Below are the code and all the weights of a small trained network. Each question names an input and a target symbol and asks about switching units off, where a switched-off unit gives its printed mean instead of its output.

import numpy as np


def w(rows, s, z=0):
    codes = np.array(rows[::2]) - 128.0
    scale = np.full(codes.shape[1], s)
    scale[-1] = z or s
    return codes * scale


def f(y):
    return np.maximum(y, 0)


def softmax(a):
    e = np.exp(a - a.max(-1, keepdims=True))
    return e / e.sum(-1, keepdims=True)


def log_softmax(a):
    a = a - a.max(-1, keepdims=True)
    return a - np.log(np.exp(a).sum(-1, keepdims=True))


def net(x, mask):
    ids = ['ΓΞΩβεζηθμστψ'.index(c) for c in x.split()]
    T = len(ids)
    res = E[ids] + P[:T]
    u = 0
    for l in range(2):
        r = res
        for j in range(2):
            rows = slice(3 * j, 3 * j + 3)
            q, k, v = (r @ M[l][rows].T for M in (Q, K, V))
            z = softmax(np.where(np.tri(T) > 0, q @ k.T / 3**0.5, -1e9)) @ v
            o = O[l][rows]
            res = res + np.where(mask[u + j], z, o[:, -1]) @ o[:, :-1]
        u += 2
        y = f(res @ A[l][:, :-1].T + A[l][:, -1])
        res = res + np.where(mask[u : u + 8], y, B[l][:, -1]) @ B[l][:, :-1]
        u += 8
    return log_softmax(res[-1] @ U[:, :-1].T + U[:, -1])


Q, K, V, O, A, B = {}, {}, {}, {}, {}, {}
E = w([
[103,168,160,178],'Γ',
[124,89,108,148],'Ξ',
[127,143,151,218],'Ω',
[23,150,144,192],'β',
[63,163,150,157],'ε',
[58,181,174,248],'ζ',
[181,88,109,109],'η',
[186,139,139,91],'θ',
[39,100,107,135],'μ',
[142,106,99,30],'σ',
[254,29,55,21],'τ',
[54,115,61,16],'ψ',
],0.0077)
P = w([
[133,179,148,137],'0',
[128,122,89,210],'1',
[146,102,161,160],'2',
[116,138,72,178],'3',
[134,79,168,153],'4',
[107,132,53,167],'5',
[139,55,174,132],'6',
[97,129,31,155],'7',
[134,31,180,119],'8',
[93,121,23,128],'9',
[124,9,187,102],'10',
[91,111,8,121],'11',
],0.015)
Q[0] = w([
[118,113,131,114],'0.h0',
[157,116,99,128],'0.h0',
[129,165,143,153],'0.h0',
[201,117,87,150],'0.h1',
[124,7,61,253],'0.h1',
[117,120,110,126],'0.h1',
],0.032)
K[0] = w([
[137,120,137,119],'0.h0',
[95,140,157,124],'0.h0',
[123,149,86,158],'0.h0',
[65,104,129,98],'0.h1',
[65,5,48,31],'0.h1',
[123,141,116,101],'0.h1',
],0.025)
V[0] = w([
[135,145,229,70],'0.h0',
[136,130,77,144],'0.h0',
[135,132,117,127],'0.h0',
[102,166,185,122],'0.h1',
[153,96,84,53],'0.h1',
[251,185,127,172],'0.h1',
],0.011)
O[0] = w([
[61,254,214,218,111],'0.h0',
[150,95,89,90,124],'0.h0',
[129,131,119,121,122],'0.h0',
[35,126,148,163,28],'0.h1',
[193,137,122,7,252],'0.h1',
[200,185,215,242,3],'0.h1',
],0.0082,0.0061)
A[0] = w([
[108,88,149,66,96],'0.n0',
[103,56,145,123,111],'0.n1',
[68,106,160,105,124],'0.n2',
[133,36,245,132,82],'0.n3',
[143,113,198,80,51],'0.n4',
[49,183,164,114,96],'0.n5',
[116,140,85,184,2],'0.n6',
[145,96,162,150,161],'0.n7',
],0.012,0.0057)
B[0] = w([
[77,149,174,191,247],'0.n0',
[175,163,156,117,185],'0.n1',
[155,91,93,126,166],'0.n2',
[2,135,114,105,168],'0.n3',
[136,78,86,145,161],'0.n4',
[223,179,54,89,138],'0.n5',
[119,129,97,251,132],'0.n6',
[49,124,149,138,145],'0.n7',
],0.014,0.011)
Q[1] = w([
[145,101,101,138],'1.h0',
[108,92,149,111],'1.h0',
[129,73,177,114],'1.h0',
[120,156,55,159],'1.h1',
[138,60,255,144],'1.h1',
[157,196,154,128],'1.h1',
],0.036)
K[1] = w([
[83,78,121,68],'1.h0',
[143,206,186,87],'1.h0',
[121,244,115,172],'1.h0',
[138,20,181,10],'1.h1',
[254,229,197,239],'1.h1',
[179,7,122,222],'1.h1',
],0.018)
V[1] = w([
[137,151,119,88],'1.h0',
[103,24,43,247],'1.h0',
[134,118,8,83],'1.h0',
[157,74,215,137],'1.h1',
[109,242,201,176],'1.h1',
[79,142,109,207],'1.h1',
],0.017)
O[1] = w([
[99,126,108,101,136],'1.h0',
[254,139,107,213,160],'1.h0',
[165,130,36,128,191],'1.h0',
[132,155,202,151,7],'1.h1',
[48,190,150,148,106],'1.h1',
[110,133,127,190,149],'1.h1',
],0.018,0.019)
A[1] = w([
[156,102,78,69,96],'1.n0',
[117,119,247,125,108],'1.n1',
[170,31,138,142,74],'1.n2',
[139,127,239,35,2],'1.n3',
[92,194,151,21,100],'1.n4',
[104,4,119,143,164],'1.n5',
[192,112,154,131,193],'1.n6',
[198,245,146,90,234],'1.n7',
],0.011,0.0094)
B[1] = w([
[149,176,195,132,254],'1.n0',
[185,108,160,18,156],'1.n1',
[52,129,112,159,197],'1.n2',
[207,249,126,220,155],'1.n3',
[123,22,119,172,188],'1.n4',
[177,170,121,122,208],'1.n5',
[100,135,124,87,176],'1.n6',
[108,88,178,58,147],'1.n7',
],0.018,0.049)
U = w([
[23,109,129,138,173],'Γ',
[2,106,144,15,169],'Ξ',
[55,110,170,138,171],'Ω',
[151,63,7,135,5],'β',
[43,83,41,100,254],'ε',
[86,103,111,175,85],'ζ',
[103,90,173,103,82],'η',
[83,60,148,133,102],'θ',
[126,176,105,94,93],'μ',
[79,57,93,148,157],'σ',
[168,71,122,160,6],'τ',
[143,20,35,44,232],'ψ',
],0.0047,0.008)

Each question gives the input, a string of symbols that net reads in full, and the target symbol t.
The units are the heads (3 rows each of Q, K, V and O) and the neurons (one row each of A and B). Each row of codes is followed by its name. A weight is (code - 128) times the scale printed after its matrix; where a second scale follows, it is the last column's (O, A, B and U).
mask holds one flag per unit, layer by layer, with each layer's heads first. A switched-off unit (its flag False) gives its mean, the last column of its rows in O or B, instead of its output. The means were averaged over made-up inputs and are rounded, as every weight is.
A unit's drop is (log p(t) with every unit on - log p(t) with that unit switched off) / (log p(t) with every unit on - log p(t) with every unit switched off).
The circuit of an input: a set's keep is (log p(t) with only the set's units on - log p(t) with every unit switched off) / (log p(t) with every unit on - log p(t) with every unit switched off). Starting from the 12 units with the biggest drops (on a tie, the unit counted first), units are removed one at a time, each time the one whose removal leaves the highest keep (on an exact tie, the one counted first), for as long as the keep stays at least 0.8.
circuit, biggest first: the units of the circuit, biggest drop first
unit that matters most: the unit with the biggest drop
k most important neurons: the k neurons with the biggest drops, biggest first
top k neurons in layer l: the k neurons of layer l with the biggest drops, biggest first
heads that matter: for each layer, one digit per head in row order, 1 if its drop is at least 0.15 and else 0, layers parted by /
input Γ β Ω μ ψ τ, target μ: unit that matters most	0.n1
input σ η μ, target σ: 3 most important neurons	[1.n4, 0.n5, 0.n0]
input β ψ ψ ψ ψ ψ ε, target β: 3 most important neurons	[0.n5, 0.n6, 0.n0]
input β η τ β, target Ξ: heads that matter	01 / 01
input η ψ ε β β ψ Ω, target η: heads that matter	01 / 11
input η ψ η μ τ Ω σ β μ σ ψ, target η: heads that matter	01 / 11
input τ β ψ β η, target τ: top 2 neurons in layer 0	[0.n0, 0.n3]
input Ω ζ ψ ψ ψ ψ μ, target Ω: 3 most important neurons	[0.n6, 0.n5, 0.n0]
input μ θ τ ψ τ τ Ξ ζ ψ μ, target μ: heads that matter	01 / 01
input ζ τ β ψ ψ β ε Ω Ω ψ ε, target ζ: 2 most important neurons	[0.n5, 0.n6]
input β Ξ τ, target β: 4 most important neurons	[0.n5, 0.n6, 0.n0, 1.n0]
input τ ε τ ψ τ, target τ: heads that matter	11 / 11
input Ξ μ ψ Ξ ε ζ τ ψ ψ ε ψ, target Ξ: heads that matter	01 / 11
input Ω τ σ ψ ψ ψ θ Ω β, target Ω: circuit, biggest first	[0.h1, 1.h1]
input β β Ω β ψ, target β: heads that matter	01 / 11
input τ Ω ψ τ, target μ: unit that matters most	1.n0
input μ μ τ Γ μ ψ ε ψ σ τ σ, target μ: heads that matter	11 / 10
input ψ ψ η σ ε τ τ ψ μ, target ψ: heads that matter	10 / 10
input ψ Γ ψ τ ψ ψ Γ, target ψ: 2 most important neurons	[1.n4, 0.n4]
input μ μ ψ ψ ψ τ ψ ζ β, target μ: 4 most important neurons	[0.n0, 0.n5, 1.n4, 0.n1]
